Here is a tiny trained network, its code and every weight. The questions are about switching its units off for an input and a target symbol, where a switched-off unit gives its printed mean instead of its output.

import numpy as np


def w(rows, s, z=0):
    codes = np.array(rows[::2]) - 128.0
    scale = np.full(codes.shape[1], s)
    scale[-1] = z or s
    return codes * scale


def norm(h):
    return h / np.sqrt((h * h).mean(-1, keepdims=True) + 1e-5)


def f(y):
    return y / 2 * (1 + np.tanh(0.7978845608 * (y + 0.044715 * y**3)))


def softmax(a):
    e = np.exp(a - a.max(-1, keepdims=True))
    return e / e.sum(-1, keepdims=True)


def log_softmax(a):
    a = a - a.max(-1, keepdims=True)
    return a - np.log(np.exp(a).sum(-1, keepdims=True))


def net(x, mask):
    ids = ['αβγδεζηθλμξπστψω'.index(c) for c in x.split()]
    T = len(ids)
    res = E[ids] + P[:T]
    u = 0
    for l in range(3):
        r = norm(res)
        for j in range(2):
            rows = slice(4 * j, 4 * j + 4)
            q, k, v = (r @ M[l][rows].T for M in (Q, K, V))
            z = softmax(np.where(np.tri(T) > 0, q @ k.T / 4**0.5, -1e9)) @ v
            o = O[l][rows]
            res = res + np.where(mask[u + j], z, o[:, -1]) @ o[:, :-1]
        u += 2
        y = f(norm(res) @ A[l][:, :-1].T + A[l][:, -1])
        res = res + np.where(mask[u : u + 4], y, B[l][:, -1]) @ B[l][:, :-1]
        u += 4
    return log_softmax(norm(res)[-1] @ U[:, :-1].T + U[:, -1])


Q, K, V, O, A, B = {}, {}, {}, {}, {}, {}
E = w([
[33,47,182,173,155,185],'α',
[172,60,222,154,146,197],'β',
[111,35,214,172,169,206],'γ',
[111,75,191,52,185,85],'δ',
[18,81,192,122,106,184],'ε',
[49,39,120,105,101,192],'ζ',
[18,101,170,155,83,201],'η',
[2,103,115,111,91,167],'θ',
[28,81,128,122,69,202],'λ',
[161,224,181,45,128,99],'μ',
[24,191,167,82,70,141],'ξ',
[140,243,217,81,126,117],'π',
[119,124,90,31,50,171],'σ',
[79,135,111,66,35,187],'τ',
[247,184,169,122,85,184],'ψ',
[224,121,36,66,159,128],'ω',
],0.0024)
P = w([
[132,48,186,170,2,9],'0',
[123,79,165,138,44,67],'1',
[119,90,161,119,72,100],'2',
[119,101,157,106,92,121],'3',
[122,113,155,96,109,138],'4',
[118,122,148,88,125,156],'5',
[112,130,142,79,141,172],'6',
[109,140,137,73,157,189],'7',
[103,147,136,63,178,211],'8',
[103,154,141,48,196,233],'9',
],0.0026)
Q[0] = w([
[77,159,190,2,111,147],'0.h0',
[38,152,49,181,84,31],'0.h0',
[104,170,167,251,121,75],'0.h0',
[79,84,129,116,53,214],'0.h0',
[90,84,40,194,87,123],'0.h1',
[131,23,203,92,200,159],'0.h1',
[165,119,129,83,187,117],'0.h1',
[101,88,135,65,51,197],'0.h1',
],0.017)
K[0] = w([
[160,166,60,151,131,255],'0.h0',
[209,141,122,195,5,80],'0.h0',
[130,69,66,202,124,27],'0.h0',
[124,230,53,75,118,110],'0.h0',
[183,135,121,188,29,74],'0.h1',
[153,226,74,133,162,238],'0.h1',
[132,146,189,108,171,184],'0.h1',
[35,165,73,183,66,156],'0.h1',
],0.015)
V[0] = w([
[114,196,162,193,19,211],'0.h0',
[1,186,101,68,125,62],'0.h0',
[41,84,156,205,170,169],'0.h0',
[147,73,8,132,82,176],'0.h0',
[69,50,121,108,170,52],'0.h1',
[116,188,128,238,80,176],'0.h1',
[205,72,176,122,112,175],'0.h1',
[169,120,72,90,82,159],'0.h1',
],0.01)
O[0] = w([
[2,162,124,119,134,90,202],'0.h0',
[169,158,183,158,39,77,177],'0.h0',
[135,228,110,102,145,133,126],'0.h0',
[103,106,166,68,97,211,92],'0.h0',
[206,157,173,110,165,156,194],'0.h1',
[95,114,36,86,92,116,27],'0.h1',
[66,154,128,154,125,189,253],'0.h1',
[75,115,166,105,129,126,141],'0.h1',
],0.0096,0.0042)
A[0] = w([
[134,39,126,124,177,174,74],'0.n0',
[197,109,91,177,152,148,6],'0.n1',
[173,154,60,172,202,172,175],'0.n2',
[98,89,88,103,251,128,86],'0.n3',
],0.015,0.0022)
B[0] = w([
[230,65,74,155,143,119,209],'0.n0',
[82,101,168,172,118,151,179],'0.n1',
[106,248,156,129,156,113,254],'0.n2',
[97,48,151,93,155,64,225],'0.n3',
],0.014,0.005)
Q[1] = w([
[175,169,137,20,216,160],'1.h0',
[153,140,111,20,79,50],'1.h0',
[91,176,94,47,44,173],'1.h0',
[10,73,118,100,145,126],'1.h0',
[82,128,65,179,84,35],'1.h1',
[70,174,163,120,164,136],'1.h1',
[165,137,130,83,33,167],'1.h1',
[197,80,113,158,124,131],'1.h1',
],0.013)
K[1] = w([
[86,235,237,107,233,169],'1.h0',
[151,198,159,9,146,30],'1.h0',
[49,247,85,55,62,132],'1.h0',
[38,74,49,134,159,110],'1.h0',
[195,185,85,149,130,4],'1.h1',
[53,168,123,125,104,121],'1.h1',
[105,117,68,147,192,194],'1.h1',
[199,57,144,148,147,156],'1.h1',
],0.011)
V[1] = w([
[73,140,119,128,136,136],'1.h0',
[71,84,175,125,129,100],'1.h0',
[79,70,202,173,123,124],'1.h0',
[168,5,241,161,92,111],'1.h0',
[121,177,86,191,225,159],'1.h1',
[200,150,154,155,12,148],'1.h1',
[123,135,128,142,153,144],'1.h1',
[142,131,140,116,103,123],'1.h1',
],0.0034)
O[1] = w([
[69,177,121,85,92,147,164],'1.h0',
[54,109,212,99,150,153,229],'1.h0',
[67,128,212,123,146,131,253],'1.h0',
[166,5,254,200,214,156,189],'1.h0',
[160,14,152,92,101,150,100],'1.h1',
[10,131,123,127,183,92,123],'1.h1',
[127,112,131,121,131,132,127],'1.h1',
[115,142,128,138,144,120,140],'1.h1',
],0.0026,0.0012)
A[1] = w([
[150,186,125,125,131,203,5],'1.n0',
[103,170,74,166,173,103,68],'1.n1',
[82,85,99,126,99,129,23],'1.n2',
[89,104,6,73,81,142,33],'1.n3',
],0.017,0.0015)
B[1] = w([
[128,73,151,115,254,150,244],'1.n0',
[218,123,23,142,143,149,255],'1.n1',
[139,95,250,116,149,133,173],'1.n2',
[83,16,8,36,66,122,167],'1.n3',
],0.0094,0.004)
Q[2] = w([
[176,196,161,93,57,113],'2.h0',
[75,82,114,254,132,52],'2.h0',
[47,199,141,161,175,179],'2.h0',
[206,99,62,203,133,121],'2.h0',
[66,203,81,158,16,57],'2.h1',
[228,51,225,141,21,57],'2.h1',
[53,11,32,156,81,111],'2.h1',
[228,153,28,168,161,88],'2.h1',
],0.013)
K[2] = w([
[204,210,146,109,75,109],'2.h0',
[71,87,109,242,125,52],'2.h0',
[62,173,117,170,161,176],'2.h0',
[199,56,75,180,108,141],'2.h0',
[58,212,92,148,5,84],'2.h1',
[187,50,244,145,35,34],'2.h1',
[44,11,23,144,102,53],'2.h1',
[230,138,21,192,126,96],'2.h1',
],0.013)
V[2] = w([
[67,108,110,194,153,194],'2.h0',
[54,65,77,85,107,127],'2.h0',
[206,119,198,26,61,113],'2.h0',
[125,144,109,122,167,94],'2.h0',
[107,122,114,144,135,87],'2.h1',
[177,46,255,116,18,14],'2.h1',
[180,87,175,16,114,85],'2.h1',
[143,116,145,91,117,91],'2.h1',
],0.006)
O[2] = w([
[119,62,171,144,142,111,130],'2.h0',
[116,155,188,175,133,108,5],'2.h0',
[74,197,96,119,160,184,66],'2.h0',
[180,145,151,121,113,112,195],'2.h0',
[141,138,109,134,110,107,134],'2.h1',
[36,139,2,179,138,238,164],'2.h1',
[102,184,118,153,143,208,144],'2.h1',
[132,156,130,129,126,143,135],'2.h1',
],0.0058,0.0017)
A[2] = w([
[162,230,110,25,153,209,161],'2.n0',
[196,211,161,148,88,203,83],'2.n1',
[168,51,216,92,1,206,122],'2.n2',
[79,125,191,26,82,106,2],'2.n3',
],0.012,0.0031)
B[2] = w([
[104,76,95,96,16,196,254],'2.n0',
[174,140,197,225,179,125,190],'2.n1',
[93,224,8,82,206,142,215],'2.n2',
[240,85,213,148,84,49,184],'2.n3',
],0.012,0.0058)
U = w([
[192,222,125,102,141,166,43],'α',
[129,134,135,74,244,22,128],'β',
[104,215,114,35,153,112,247],'γ',
[183,168,221,219,201,152,141],'δ',
[240,160,123,99,95,132,128],'ε',
[145,75,214,44,158,218,45],'ζ',
[116,109,26,38,61,109,144],'η',
[131,132,118,144,26,244,157],'θ',
[197,63,189,83,37,90,141],'λ',
[70,63,117,253,120,128,44],'μ',
[112,231,67,196,74,70,44],'ξ',
[184,107,63,191,107,27,123],'π',
[32,177,66,133,202,205,88],'σ',
[20,167,226,112,85,106,147],'τ',
[61,2,126,88,154,87,129],'ψ',
[197,51,47,132,199,196,215],'ω',
],0.0083,0.0015)

Each question gives the input, a string of symbols that net reads in full, and the target symbol t.
The units are the heads (4 rows each of Q, K, V and O) and the neurons (one row each of A and B). Each row of codes is followed by its name. A weight is (code - 128) times the scale printed after its matrix; where a second scale follows, it is the last column's (O, A, B and U).
mask holds one flag per unit, layer by layer, with each layer's heads first. A switched-off unit (its flag False) gives its mean, the last column of its rows in O or B, instead of its output. The means were averaged over made-up inputs and are rounded, as every weight is.
A unit's drop is (log p(t) with every unit on - log p(t) with that unit switched off) / (log p(t) with every unit on - log p(t) with every unit switched off).
The circuit of an input: a set's keep is (log p(t) with only the set's units on - log p(t) with every unit switched off) / (log p(t) with every unit on - log p(t) with every unit switched off). Starting from the 12 units with the biggest drops (on a tie, the unit counted first), units are removed one at a time, each time the one whose removal leaves the highest keep (on an exact tie, the one counted first), for as long as the keep stays at least 0.8.
circuit, biggest first: the units of the circuit, biggest drop first
k most important neurons: the k neurons with the biggest drops, biggest first
k most important neurons of layer l: the k neurons of layer l with the biggest drops, biggest first
input τ σ τ δ ψ τ β δ, target β: circuit, biggest first -> (0.n3, 0.h0, 0.n2)
input ω μ ω, target μ: circuit, biggest first -> (0.h0, 2.h1)
input δ ε μ ψ λ γ δ ψ ω, target ψ: circuit, biggest first -> (0.h0, 0.n3)
input λ ζ ζ δ τ π, target τ: circuit, biggest first -> (0.h0)
input τ τ β σ β δ ω β λ λ, target λ: 3 most important neurons of layer 0 -> (0.n0, 0.n3, 0.n1)
input μ λ μ α β τ η λ η ω, target η: circuit, biggest first -> (0.h0, 0.h1, 0.n2)
input τ β β τ θ β δ ε ζ, target ζ: 2 most important neurons of layer 2 -> (2.n0, 2.n2)
input β μ γ, target μ: circuit, biggest first -> (0.h0, 2.h1)
input γ β σ ω ω τ β λ π, target λ: circuit, biggest first -> (0.h0, 2.n3, 0.n2)
input μ η γ δ γ τ π, target τ: 2 most important neurons -> (0.n0, 0.n2)
input μ π β ψ θ σ σ σ, target θ: 2 most important neurons of layer 0 -> (0.n1, 0.n3)
input τ γ π σ δ, target σ: circuit, biggest first -> (0.h0, 2.n2)
input θ β η β η ω τ, target η: 2 most important neurons -> (1.n3, 0.n2)
input β σ η δ δ ψ μ, target ψ: circuit, biggest first -> (0.h0)
input ω δ λ π δ ζ β, target ζ: circuit, biggest first -> (1.n0, 0.h0, 2.h1, 2.n0)
input δ ζ γ β, target γ: circuit, biggest first -> (0.h0, 0.n2)
input δ μ μ θ ζ μ β μ, target β: circuit, biggest first -> (0.n3, 0.n2, 0.h0)
input μ η ω π ε μ θ, target μ: circuit, biggest first -> (0.h0, 2.h1)
input τ β β ξ β δ τ, target τ: 2 most important neurons -> (0.n0, 2.n3)
input δ η ψ δ δ δ σ τ, target η: 3 most important neurons -> (0.n2, 1.n3, 2.n2)
input θ δ π δ δ π δ, target π: circuit, biggest first -> (0.h0)
input π β ε τ δ δ δ ζ, target ζ: 4 most important neurons -> (1.n0, 0.n3, 0.n2, 2.n0)
input η δ ψ τ π ζ β, target ζ: 3 most important neurons -> (1.n0, 0.n3, 2.n0)
input η η ζ ω μ ζ γ τ π θ, target τ: 4 most important neurons -> (0.n2, 0.n0, 1.n1, 2.n2)
input γ τ η π λ ω, target λ: 2 most important neurons -> (0.n0, 0.n3)
input μ δ μ β π ω ω δ λ β, target λ: 3 most important neurons of layer 0 -> (0.n0, 0.n1, 0.n2)
input μ τ μ γ π, target γ: most important neuron -> (0.n2)
input σ β π β τ μ σ, target σ: 2 most important neurons -> (2.n2, 0.n2)
